[[137 136 136 146 121]
 [122 129 154 108 125]
 [127 125 149 124 134]
 [124 132 151 121 118]
 [131 113 140 148 138]
 [127 133 108 117 133]
 [134 122 135 105 130]
 [134 126 109 140 135]
 [128 112 151 136 125]]
|
[[128 112 151 136 125]
 [131 113 140 148 138]
 [134 122 135 105 130]
 [127 125 149 124 134]
 [134 126 109 140 135]
 [122 129 154 108 125]
 [124 132 151 121 118]
 [127 133 108 117 133]
 [137 136 136 146 121]]

[[143 127 149 130 112 127 128 140 130 142]
 [124 120 113 133 106 143 134 130 139 131]]
|
[[124 120 113 133 106 143 134 130 139 131]
 [143 127 149 130 112 127 128 140 130 142]]

[[138 143 125 100]
 [142 142 120 100]]
|
[[142 142 120 100]
 [138 143 125 100]]

[[116 141 115 137 115 111]
 [147 146 145 115 104 116]
 [146 134 147 114 118 126]]
|
[[146 134 147 114 118 126]
 [116 141 115 137 115 111]
 [147 146 145 115 104 116]]

[[122 130 127 131 126 131 130 132 125]
 [114 116 132 118 106 116 141 133 146]
 [125 122 130 122 121 122 132 128 137]
 [124 121 130 121 118 121 134 129 138]
 [112 131 126 133 120 133 134 138 123]]
|
[[114 116 132 118 106 116 141 133 146]
 [124 121 130 121 118 121 134 129 138]
 [125 122 130 122 121 122 132 128 137]
 [122 130 127 131 126 131 130 132 125]
 [112 131 126 133 120 133 134 138 123]]

[[136 134 146]
 [101 121 130]
 [106 135 141]]
|
[[101 121 130]
 [136 134 146]
 [106 135 141]]
---
[[140 136 144]
 [114 117 121]
 [125 121 127]
 [114 105 115]
 [126 127 125]
 [114 111 131]
 [124 119 120]
 [101 136 122]
 [136 132 136]
 [131 137 139]]
|
[[114 105 115]
 [124 119 120]
 [114 117 121]
 [101 136 122]
 [126 127 125]
 [125 121 127]
 [114 111 131]
 [136 132 136]
 [131 137 139]
 [140 136 144]]

[[125 131 133 139 121 125 139 113 119 142 139 137]
 [146 138 139 113 134 128 148 124 128 134 119 118]
 [122 131 112 117 121 125 154 123 121 118 140 124]
 [128 129 124 120 122 144 107 118 109 145 134 124]
 [147 128 125 142 126 122 127 110 151 120 129 129]
 [125 129 122 132 130 127 121 125 123 124 123 150]
 [ 98 144 109 113 127 124 111 144 128 125 135 114]]
|
[[ 98 144 109 113 127 124 111 144 128 125 135 114]
 [122 131 112 117 121 125 154 123 121 118 140 124]
 [125 129 122 132 130 127 121 125 123 124 123 150]
 [128 129 124 120 122 144 107 118 109 145 134 124]
 [147 128 125 142 126 122 127 110 151 120 129 129]
 [125 131 133 139 121 125 139 113 119 142 139 137]
 [146 138 139 113 134 128 148 124 128 134 119 118]]

[[119 141 148]
 [124 113 120]
 [151 117 117]
 [138 102 151]
 [108 111 135]]
|
[[151 117 117]
 [124 113 120]
 [108 111 135]
 [119 141 148]
 [138 102 151]]

[[135 125 129 131 130 133 134 130 128 138 115 147 125 119]
 [130 136 140 124 142 155 128 148 128 127 117 136 143 114]
 [118 129 148 132 137 142 127 154 123 137 127 138 137 119]
 [138 130 126 129 132 133 131 125 129 128 120 134 129 130]
 [140 129 136 122 124 133 128 127 130 132 134 135 128 129]
 [132 130 125 129 127 139 134 130 140 140 127 128 136 120]]
|
[[132 130 125 129 127 139 134 130 140 140 127 128 136 120]
 [138 130 126 129 132 133 131 125 129 128 120 134 129 130]
 [135 125 129 131 130 133 134 130 128 138 115 147 125 119]
 [140 129 136 122 124 133 128 127 130 132 134 135 128 129]
 [130 136 140 124 142 155 128 148 128 127 117 136 143 114]
 [118 129 148 132 137 142 127 154 123 137 127 138 137 119]]

[[129 129 129 138 128 130 129 137]
 [135 126 119 126 126 130 136 131]
 [128 128 104 131 126 132 108 128]
 [128 127 130 123 127 122 146 130]
 [132 124 133 126 119 123 131 131]
 [138 129 125 126 128 125 138 133]
 [128 129 144 127 134 128 121 124]
 [126 127 124 121 129 123 119 126]]
|
[[128 128 104 131 126 132 108 128]
 [135 126 119 126 126 130 136 131]
 [126 127 124 121 129 123 119 126]
 [138 129 125 126 128 125 138 133]
 [129 129 129 138 128 130 129 137]
 [128 127 130 123 127 122 146 130]
 [132 124 133 126 119 123 131 131]
 [128 129 144 127 134 128 121 124]]

[[136 124 124 125 117 136 121 125 129 135 118 117]
 [130 126 121 132 107 127 124 128 127 135 121 129]
 [135 125 123 128 111 133 122 125 129 136 118 121]
 [127 130 134 123 149 131 131 126 130 122 134 125]]
|
[[130 126 121 132 107 127 124 128 127 135 121 129]
 [135 125 123 128 111 133 122 125 129 136 118 121]
 [136 124 124 125 117 136 121 125 129 135 118 117]
 [127 130 134 123 149 131 131 126 130 122 134 125]]

[[131 153 110 133 114 106 113]
 [117 135 119 105 125 103 137]
 [ 99 135 108 101 140 103 143]]
|
[[ 99 135 108 101 140 103 143]
 [131 153 110 133 114 106 113]
 [117 135 119 105 125 103 137]]
---
[[134 136 150 130 132]
 [120 119 149 119 115]
 [131 132 105 132 127]
 [146 147 123 144 151]
 [109 112 132 107 116]
 [117 110 131 113 111]
 [129 135 157 138 135]
 [111 110 132 108 112]
 [112 111 133 115 107]
 [124 127 110 124 124]
 [150 143 122 147 146]]
|
[[132 130 150 136 134]
 [115 119 149 119 120]
 [127 132 105 132 131]
 [151 144 123 147 146]
 [116 107 132 112 109]
 [111 113 131 110 117]
 [135 138 157 135 129]
 [112 108 132 110 111]
 [107 115 133 111 112]
 [124 124 110 127 124]
 [146 147 122 143 150]]

[[117 133 129 130 124 119 139 125]
 [144 130 127 125 104 130 110 129]
 [135 125 130 111 110 133 136 129]
 [136 133 125 122 123 140 156 132]
 [146 130 132 124 115 127 134 127]
 [117 116 127 112 112 128 132 130]
 [120 129 131 130 134 122 105 126]
 [124 132 133 133 127 120 135 128]
 [117 128 128 130 126 121 129 122]
 [122 129 119 125 131 122 110 126]]
|
[[125 139 119 124 130 129 133 117]
 [129 110 130 104 125 127 130 144]
 [129 136 133 110 111 130 125 135]
 [132 156 140 123 122 125 133 136]
 [127 134 127 115 124 132 130 146]
 [130 132 128 112 112 127 116 117]
 [126 105 122 134 130 131 129 120]
 [128 135 120 127 133 133 132 124]
 [122 129 121 126 130 128 128 117]
 [126 110 122 131 125 119 129 122]]

[[128 128 128 128 127]
 [127 127 130 127 128]
 [105 128 136 139 151]
 [144 124 130 130 131]
 [127 129 130 129 128]]
|
[[127 128 128 128 128]
 [128 127 130 127 127]
 [151 139 136 128 105]
 [131 130 130 124 144]
 [128 129 130 129 127]]

[[103 156 148 150 157 141 142 156 157 155 154]
 [143 110 112 115 108 124 120 115 115 112 110]
 [149 106 110 112 105 122 116 115 115 116 114]
 [143 113 116 119 112 126 124 118 114 113 117]]
|
[[154 155 157 156 142 141 157 150 148 156 103]
 [110 112 115 115 120 124 108 115 112 110 143]
 [114 116 115 115 116 122 105 112 110 106 149]
 [117 113 114 118 124 126 112 119 116 113 143]]

[[143 106 110 113 104 117 107 108 102 106]
 [107 152 147 151 155 137 149 151 155 151]
 [143 114 113 111 106 117 116 117 114 113]
 [141 112 116 112 109 118 114 115 112 116]]
|
[[106 102 108 107 117 104 113 110 106 143]
 [151 155 151 149 137 155 151 147 152 107]
 [113 114 117 116 117 106 111 113 114 143]
 [116 112 115 114 118 109 112 116 112 141]]

[[149 144 144 148 138 142]
 [112 117 113 107 115 117]
 [127 128 129 128 128 130]
 [118 115 114 117 123 116]]
|
[[142 138 148 144 144 149]
 [117 115 107 113 117 112]
 [130 128 128 129 128 127]
 [116 123 117 114 115 118]]
